Each row of numbers stands for one node and depends on some of the facts below. Use the named rows to name the rest.

Named rows:
[  6 -15 -12  -1  -4  -4 -22   8  14   7 -15  -1  -7  -5  -2  -8  12   1
  -1  -6   7 -11  -2 -12  22   5   1 -11  -8   9  11   5  -9 -13   7]: suski
[  9   9  15   4  -4  10   8   1   7  -4  -1   3  -6   4   2   6  -6   1
   6   7   2  11   2  -6   7  -3   8   5  14 -18   5   2 -11  -2  -9]: sanovu
[  6   8   9   0   5   6   2  10   7   0  -2   1  -5   1   9   0 -11   3
   3   4   6   8   0  -2   1   0   9  10  19 -12   6   6  -9   2  -4]: skotin
[ 6 -2  0  0  3  1 -7  9  9  3 -7 -2 -4 -2  3 -1  1  2  0  2  6  3  1 -5
  8  3  4 -3  8 -2  9  7 -8 -8  1]: draklo
[  4  -2   6   8   6  -9   4   6   1   2  -9  -1  -4  -8  -1 -10   4   6
  -2  -4  -6   6   0  -3  11   5  11 -11   8  -6   1  13  -6 -16   5]: zatro
[ -5  -9  -7   8  -2 -10 -12   3  14  -4 -10  -6  -2  -4   1  -6  10   6
  -1  -6  -2  -6   3  -9   6   1   7   4  -6   1   8   4   9  -2   4]: klaskezok
[ -5  -9  -7   8  -2 -10 -12   4  12  -3 -10  -6  -2  -5   2  -6  10   6
  -1  -6  -1  -7   3 -10   6   1   7   5  -6   0   8   3   8  -1   3]: flogrir
[  8 -12  -7   3 -10  -5 -13  -4  11   1 -13   2  -9  -2  -8  -4  20   2
   1  -5   0  -6   3 -14  29   3   3 -18 -16   4   7   0  -9 -15   3]: letrun
[  6   7   9   3   5   6   0   9   7   1  -3   0  -3   2   8   1 -11   3
   4   5   3  11  -1  -1   0  -1   9   8  19 -12   6   7  -7   3  -4]: rabri
[  7  -6   2  -3 -10   5   0   0   3  -4  -8   8 -13  -2  -4  -1  15   6
   6 -10   1  -7   9 -10  22   1   4  -4 -13   1   6   7 -17  -6   1]: klesufu
[ -3   0 -26  -2   8   8 -23 -10  10 -11  -8  -8   4   3  22 -16 -18  -1
  -1  16  14   6  -6  -2  21   5   8  -9  -5   3   8   2   8   5   5]: lesel
[  1 -20 -30  -1  -4  -4 -37  -2  22   3 -19  -7  -2  -4   4 -14  10  -3
  -5   3  12 -13  -8 -16  29   7   0 -19 -15  15  14  -3   4 -14  11]: zedrume
[-10   2  20  -6 -22  66 -19  20  13  14  22  -6 -10 -20 -42  22 -17  19
   4  47 -12  19 -38 -23 -12  25   0  -2  29  31 -43  11 -17  43  36]: meplik
[  7  -2   5   4  -6   5  -1  -1  10  -3  -7   0  -5  -1  -3   5   4   1
   3   3   1   4   4 -10  13   0   4  -7   2  -6   7   3  -8 -11  -3]: latro
[ -5  -7  -7  14   4  -8 -10  -7  23   0  -4 -15   5  -6   4   1   4  -4
  -2  10  -4   5   3  -8   0   2   9  -2   7 -11   5 -15  11  -6  -2]: drepom
[ 4 -1 -2 -1  4  1 -5  5  8 -1 -6  0 -4 -2  5 -3  0  2  0  1  6  2  1 -4
  8  3  6 -1  5 -2  8  7 -4 -5  2]: plobrer
[ 14 -20  -5   9  -8  22 -35  33   9  21 -23 -14   5 -12   2   5 -18  15
  22 -27  -8  10  33  21  10 -11   1 -21 -16   3   9  26 -46   3 -31]: baskir
[  6  -2   0   1   3   5  -5   1  13   6  -1  -2  -6  -2   6   0   2  -1
   4   4   3   5   6  -4  10   3   8  -2   7  -9   2  -7 -16  -3  -2]: megur
[ -4 -10  -7   9  -3  -9 -13   4  13  -3 -11  -7  -1  -5   0  -4   9   6
   0  -6  -2  -5   3  -9   6   1   7   3  -6   1   8   4   8  -1   3]: dromim
[  6  -6  -2  -1   3   8  -5   1  14   5  -4  -3  -5  -6   5   1   4  -2
   1   5   5   3   6  -5  11   4   5  -6   6  -5   5  -7 -16  -9   0]: gritrer

There are 4 kinds of fact about the nodes: γ, κ, ξ, δ.
plivebrem γ:bastes gerol brokur κ:549
gritrer κ:127 ξ:drifer dutriflum
rupin κ:548
braklasum γ:troder tastel κ:549 ξ:plota δ:flogrir
sabak γ:sanovu skotin κ:127
plutipla γ:platuk κ:549 ξ:klistik stugipes
ziras γ:skunan κ:549 δ:tidri
flogrir γ:gerol ziras κ:549
pufosam κ:549 ξ:klistik skosuk
belu γ:sodril gagar κ:548
dufar γ:bredur volur κ:548 δ:fuval
kladro γ:brotik zedrume volur κ:127 ξ:vogri δ:skoflas
skosuk γ:nedrar κ:127 ξ:klutruk δ:platuk
rupum γ:kegistar mutram κ:127
kubrem κ:548 ξ:druros
stodrok γ:greflem skanik κ:549 δ:klaskezok
munal γ:plipuskal κ:549 ξ:nolu klistik δ:brokur
fliflak κ:127
troder κ:548 ξ:klutruk tebor
taklor γ:grapli kubrem platuk guzol dustas κ:549 ξ:mupul
gabis κ:549 ξ:lesel δ:bredur
platuk γ:letrun κ:549 ξ:vidra δ:gabis
tastel γ:ziras κ:548
sanovu γ:troder fliplos κ:548 ξ:suski δ:soklok
klefi κ:549
nolu γ:platuk ladruflur κ:127 ξ:gerol skosuk
tidri γ:drifer κ:548 ξ:stosa
trubru γ:lufin tastel zedrume κ:548 ξ:moda laflim vuba
baskir γ:pufosam κ:127 ξ:skosum δ:kosor
floklo γ:gerol κ:548 ξ:nopletas
dralem γ:ladruflur κ:549 ξ:skuzol
pliklik γ:vidra κ:549 ξ:fleflus pufosam
puflo κ:127 ξ:gredreske δ:moda
flastom κ:549 ξ:vidra
klistik γ:lesel κ:548
rabri κ:549 ξ:skoberas kladro δ:floklo
guzol κ:127 ξ:pufosam δ:tretras
letrun γ:skosum κ:548 ξ:tremas laflim gagar δ:luzil
klidrigros γ:drogutrum κ:549 ξ:vuza δ:dritregi
sosim κ:548 ξ:rupum
boren κ:549 ξ:suski
vobrem κ:549 δ:drogutrum
klesufu γ:fliplos κ:548 ξ:midak
puskun κ:127 ξ:pufosam δ:temik
tebor γ:vuza fliflak κ:549 ξ:vidra δ:dromim
nopletas γ:rupe κ:549 ξ:platuk laflim
plota γ:druros κ:549 ξ:laflim δ:midak
brinum γ:fububus nisis κ:549 ξ:skasku δ:lakle
raklin γ:pufosam κ:549 ξ:drimul δ:baskir
latro κ:548 ξ:fleflus roga
skunan γ:gristustis κ:549 ξ:draklo
pomukor γ:gerol κ:127 ξ:dabrises
dofli γ:movo κ:127 ξ:gredreske rovo
skanik κ:127 ξ:vuba stugipes δ:drapul
skoflas κ:127 ξ:draklo δ:plipuskal
mutram γ:lesel κ:127 ξ:roga
vuba γ:fuval ganu κ:549 ξ:stugipes δ:skoberas
fleflus γ:pomukor skedrur κ:127
tutin γ:foskesan κ:127 δ:kobedel
lakle κ:549 ξ:trorozir moda
dreto γ:trubru κ:549 ξ:zulil
rupe γ:volur luzil κ:549
bridadru γ:lesel griko κ:127 ξ:ladruflur kosor δ:suski
klakinur κ:549 ξ:gredreske suski
papom γ:klolem κ:127 ξ:suski
zulil κ:127 ξ:stugipes
ganu κ:549 ξ:bribrodal vogri
vidra κ:549 ξ:klistik
tredel γ:tastel κ:127 ξ:pomukor mupul
drifer γ:kegistar κ:548 ξ:skasku gerol treval
sodril γ:tokanil κ:549 ξ:klutruk pufosam fububus δ:gerol
trutra κ:127 δ:pliklik
stosa γ:fleflus treraduk pela κ:549 ξ:vidra koplen laflim guzol δ:treraduk
brizofam γ:lakle κ:549
breplizok κ:548 ξ:klistik δ:pomukor
laflim κ:549 ξ:vidra
bedror κ:548 ξ:skasku
soklok γ:nopletas κ:548 ξ:puskun plivebrem δ:plota
plimo γ:gristustis κ:549 ξ:treval
nisis γ:siflir tutin κ:549 ξ:fleflus
bastes γ:dofli κ:549 δ:tedim
nasor κ:549 ξ:gredreske
luzil γ:troder volur κ:549 ξ:draklo δ:grupokes
tedim γ:trefli sodril κ:549 ξ:vuza ladruflur δ:plimo
treraduk γ:zatro κ:127 ξ:rupum δ:zedrume
plipuskal γ:greflem κ:548 ξ:klistik
gokasken γ:rupum flogrir boren bastes κ:549
kligren κ:549 δ:lesel
temik γ:drepom brotik grupokes κ:549 ξ:pipli vidra kisil
liskel κ:549 ξ:tremas skosum
vebi γ:brinum κ:548 ξ:klolem mutram
gagar γ:kubrem κ:548 δ:stedragre
trere γ:sanovu κ:549
trele γ:kubrem κ:127 ξ:treval rufi δ:roga
kiso κ:549 ξ:klutruk
kobedel γ:flogrir κ:549 ξ:plivebrem klistik δ:rukes
drepom κ:127
zatro γ:klaskezok κ:549 ξ:vidra rupin
rasi γ:ziras κ:549
sasti γ:sanovu κ:549 ξ:kosor δ:stodrok
deru κ:127 δ:trere
vuza γ:gelozen κ:127
greflem κ:548
gidrin γ:troder brumo brodre κ:127 ξ:stugipes δ:nulata
klolem γ:zedrume skosum κ:549 ξ:lesel klistik
treval γ:dralem κ:549 ξ:klistik platuk δ:stosa
rodra κ:549
stoba κ:548
rufi γ:siflir rasi κ:548 ξ:trorozir
kosor γ:stodrok κ:549 ξ:ladruflur gagar
vogri κ:548 ξ:vidra δ:tredel
skuzol κ:549 ξ:klistik δ:drimul
klutruk κ:549 ξ:klistik
gitak γ:griklu skedrur κ:549 ξ:pufosam δ:kligren
midak γ:taklor κ:549 ξ:puskun
grupokes κ:549 ξ:gabis fuval
suski κ:549 ξ:fleflus vuza
vedol γ:skunan κ:127
skoberas κ:549 δ:ziras
grodonum γ:pliklik stodrok κ:127 δ:lufin
debrom γ:bratamul κ:548 ξ:gredreske nasor
bredur γ:trabrol boren volur κ:548 ξ:pipli gritrer δ:boren
stotes κ:549
dritregi γ:movo κ:127 δ:bridadru
nedrar γ:platuk κ:548 ξ:pleflo
skotin γ:plivebrem κ:549 ξ:tutin griko treval suski δ:trutra
bratamul κ:127 ξ:plutipla δ:puflo
situk κ:127 ξ:drifer δ:megur
trabrol γ:gristustis κ:549
zedrume κ:549 ξ:klutruk skuzol
pobom γ:skunan κ:549 ξ:kosor δ:sabak
foskesan γ:klistik platuk κ:549 ξ:mavoplol kobedel δ:tutin
mizi γ:fugul κ:548 ξ:gagar δ:grodonum
moda γ:plota κ:548 δ:klefi
stugipes γ:vuza κ:549 ξ:klutruk klistik
brumo γ:trabrol κ:549 ξ:pipli
griko γ:skunan κ:549 ξ:dreto klidrigros δ:braklasum
fliplos γ:gerol klistik ziras κ:127 ξ:klistik
mavoplol γ:gagar κ:549 δ:foskesan
lufin γ:platuk κ:549 ξ:ruplim luzil
bribrodal κ:549 ξ:gabis
skosum γ:dofli κ:127
rovo κ:549 ξ:klistik
kegistar κ:548
lesel κ:549 ξ:klutruk klistik δ:siflir
tremas γ:trotodrel κ:549 ξ:drifer
pipli γ:rupum κ:127
trotodrel γ:dustas κ:127 δ:pipli
tefli κ:548 ξ:klistik dralem klakinur gagar
fuval γ:lufin κ:127
druros γ:trabrol gokasken trubru κ:549 δ:deru
dutriflum γ:platuk plobrer luzil κ:549 ξ:pufosam δ:fleflus
draklo κ:549 ξ:nopletas
leskas κ:549 ξ:lesel δ:skuzol
fugul γ:lesel kegistar κ:549
stasor κ:549 ξ:zulil mavoplol δ:guzol
guplum κ:548 ξ:fleflus vidra nese
brotik κ:548 ξ:plipuskal δ:klesufu
vimuk γ:siflir κ:549 δ:mupul
drimul γ:tutin κ:549 ξ:plutipla δ:letrun
kisil γ:kiso κ:548 ξ:rovo floklo δ:rasi
tridin κ:548 ξ:klakinur δ:nolu
trorozir γ:bedror κ:127 ξ:latro δ:tebor
fububus κ:548 ξ:trorozir drimul
flukligran γ:nolu kobedel κ:549 δ:pela
nepes γ:skuzol ziras κ:549 ξ:gerol rupin
roga γ:vedol flogrir deru temik κ:549
dustas κ:549 ξ:dreto skosum rupin
brokur γ:trabrol κ:548 ξ:zulil klistik
dravidem κ:127 δ:grapli
nese κ:127 ξ:mupul skosum
trefli γ:greflem κ:127 ξ:vuza
papak γ:siflir κ:549 ξ:trekugra bastes
tretras γ:brinum κ:127
grapli γ:braklasum κ:127 ξ:mupul tremas δ:brizofam
gredreske γ:dofli zedrume skosum κ:549 δ:brotik
brodre κ:549 ξ:kladro
movo κ:549
gerol γ:fugul κ:549 ξ:klutruk
trekugra γ:griko κ:549 ξ:leskas
griklu γ:skasku κ:127 ξ:drogutrum klistik
gristustis κ:127 ξ:grapli klistik
ziple γ:bastes κ:548 ξ:plipuskal treval
klaskezok γ:flogrir κ:549 δ:stasor
skasku κ:549
pleflo κ:127
mupul γ:rasi bedror κ:549 ξ:plutipla stugipes δ:plivebrem
drapul γ:rupin κ:127 ξ:guplum δ:ruplim
tokanil γ:greflem κ:548 ξ:skasku moda lesel floklo stugipes
siflir κ:549
ruplim γ:lufin gredreske κ:549 ξ:klutruk δ:fugul
drimun κ:127 δ:treval
gelozen γ:rasi κ:549 ξ:skuzol
skedrur κ:549
nulata γ:kligren foskesan fugul kiso κ:548 δ:dutriflum
koplen γ:bastes κ:127 ξ:stugipes
stedragre κ:549 ξ:klidrigros
veli γ:pipli dralem bratamul κ:127 ξ:drifer δ:nepes
plalos γ:sanovu floklo κ:127 ξ:zulil lesel
plobrer γ:rufi κ:549 ξ:plipuskal
rukes κ:549 ξ:gerol
drogutrum κ:127 δ:puskun
dabrises γ:gokasken skosuk κ:127
dromim κ:549
fidraler γ:gabis drimun κ:549 ξ:vuza bribrodal
volur γ:tastel κ:127
duski γ:deru letrun κ:549 ξ:stedragre vidra
meplik γ:flastom κ:549 ξ:brumo debrom δ:vuba
ladruflur κ:549
megur κ:127 ξ:treraduk drimul δ:sosim
pela γ:foskesan klutruk κ:549 ξ:pipli liskel

Which node is each row?
No name comes twice in this set of rows, the named rows included.
[ -3  -5   5   6  -9   0   9  -1   4 -13  -6   1  -7  -5  -3   3  16   9
   4 -10  -6  -5  14  -8   6  -2   6   8 -10  -4   6   6  -2  -3  -2]  belu
[  8   9  24  18  -1  -5  21   1  -5  -1  -6   2  -5  -4  -5  -7  -3   9
   5   0 -17  17   0  -1  12   1  18 -12  17 -21  -7  12 -11 -15  -6]  vogri
[  0  12   0  -5  10  13   8   1  -9 -14   2   3  -5   2  20  -9 -17  10
   7   1   7  11   8   7   6   3  13  10   3  -8   1  17  -9  15   1]  munal
[  0   5  -6  -6   7   8   2   0  -9 -12  -2   4  -6  -1  18 -14  -8  10
   4  -3   6   5   8   5  14   5  12   2  -6  -1   1  17 -10   8   5]  treval
[  4 -14 -11  -7  -5  -1 -14   8   6   3 -13   5 -12  -6   0  -9  18   6
   0 -14   8 -15   5 -10  23   6   2  -6 -16  12   9  10 -14  -9  10]  midak
[  7  -2   4  -6   2   8   3   3   4   4   1   5 -13  -3   5   1   9   3
   5  -6   4   0  13  -3  11   4   7   3   1  -6   2  -1 -24   0   0]  tredel
[  5  -6  -7  -1   0  -1 -14   5  11   2  -9   0  -6  -2   3  -5   5   2
   0  -2   6  -3   0  -8  15   3   5  -3  -1   2   9   5  -6  -6   4]  lufin
[ -2   1 -14   0  11   7  -5 -13   5  -7   1  -7   1  -2  18  -9  -6   0
   3  11   5  11   8   3  14   6  12 -10  -3  -5   1  -4  -4   1   3]  griklu
[  8   9   5   4  10   4  -4  -5  16   7   5  -6  -1   5   7   7  -8  -6
   4  16   2  20   3  -1   3   1  10   0  20 -18   3 -13  -7   2  -7]  bratamul
[  4   5   8  -3   2  13   6  13   4  -4  -4   4  -7  -2  13  -3 -11   5
   3   1   9   3   2  -2   2   0   9  14  17 -11   5  11 -15   2  -2]  gitak
[  2   3  -4   3  -1   8  -1 -10   3 -11  -4  -2  -2   1   6  -2  -3   3
   4   7   2   9   6  -4  17   1   8 -10  -6  -5   4   5  -4  -2  -2]  tefli

Now the same nodes, written a new way:
Some rows with their names:
[  2   5   3   2  -3  14  -6   2  -1   8 -12  -7  -4]: zulil
[ 4  1 -7 12  1  7  4  9 -2 11  2 -5  4]: laflim
[ -1  16  20  -9   4  -9 -15   2 -11   9   0  -7   4]: sanovu
[  0   8  10   2  -7   3  -8   9 -13  11 -17 -14   0]: fliplos
[  4  18   7   1  -1   3  -8   7  -7  32 -18 -13  -3]: troder
[  2   4   3  13  -3   0  18   7 -14  17  -3 -13   8]: pela
[  7   5 -21  13  -6  25 -34  26   6  28 -33 -11 -14]: guzol
[ 6  2 -6 12  2 10  4 10  0 15  3 -5  4]: pufosam
[  3   9   1  -1  -1  11  -3   5   1   9 -11  -4  -8]: latro
[ -3  -3   9   0  -8   9  15  -2  -6 -13 -10  -8  -4]: dritregi
[  7  11   1   2  -1  19 -10   0   4  27 -13  -8  -2]: fliflak
[  4  10  14  -7   3   7 -16  -6   1   6   7   0   5]: dravidem
[  1   5  -6   6  -6  13   4  12   0  11 -27 -11 -13]: plipuskal
[10  8 -8 13  4 14  0  7  5 33  2 -6  5]: skedrur
[ 5  1 -6 11  0  7  5 11  0  9  3 -5  4]: gokasken
[ 3  0 -6 12  2  7  5 10  0  9  3 -5  3]: brumo
[  1 -11 -24  19  -7   7  -3  33  -4 -11 -14  -8  -8]: midak
[  3   8   3  -1  -1  10  -2   6   1   6 -12  -5  -8]: rufi
[ 8  7 -3 12  2 13 16  0  1 33  1 -8  5]: skuzol
[ -3   6  23  -7  -2 -10 -14   3 -16 -12   3  -6   8]: veli

Name these rows:
No name comes twice in this set of rows, the named rows included.
[  7   5  19  -2  -3 -16   4  19 -22 -26  20  -1  14]  raklin
[  4   0 -24  22  -7   1 -20  40 -12  15 -22 -15  -4]  rukes
[  3   4   8   2  -4  18  10  -5  -1   9 -11  -7  -4]  pomukor
[  8   2 -15  12   7  21   1   2  15  26   7   0   1]  ladruflur
[ -6  -4   2   8 -13   2   2  16 -17  -8 -29 -18  -8]  bridadru
[ 6  7  4  3  8  0 -6  1  0  8 22  2 12]  vobrem
[  9  -4 -10  13 -11  11  20  25  -9 -13  -8  -5  -4]  drimul
[  1  14  20  -6   1  -5 -19  -1 -13  10   1  -7   9]  situk
[ -2   5   8   7   9 -11 -10   2  -9  14  16  -6  15]  rabri
[ -1  13  10   2  -2   1  -4  10 -14  11 -17 -11  -5]  nedrar
[  0   8   7  -1  -2  11  14  -3  -1   9 -12  -7  -7]  floklo
[  1   3  17  -9   0   2 -10  -1  -4 -19   9   2   4]  trorozir
[ -2  -3   5   1  -6   8  -1   6  -6 -15 -10  -6  -5]  koplen
[  9  18   2  -1   0  16  -5   5   4  27 -13  -5  -6]  fububus

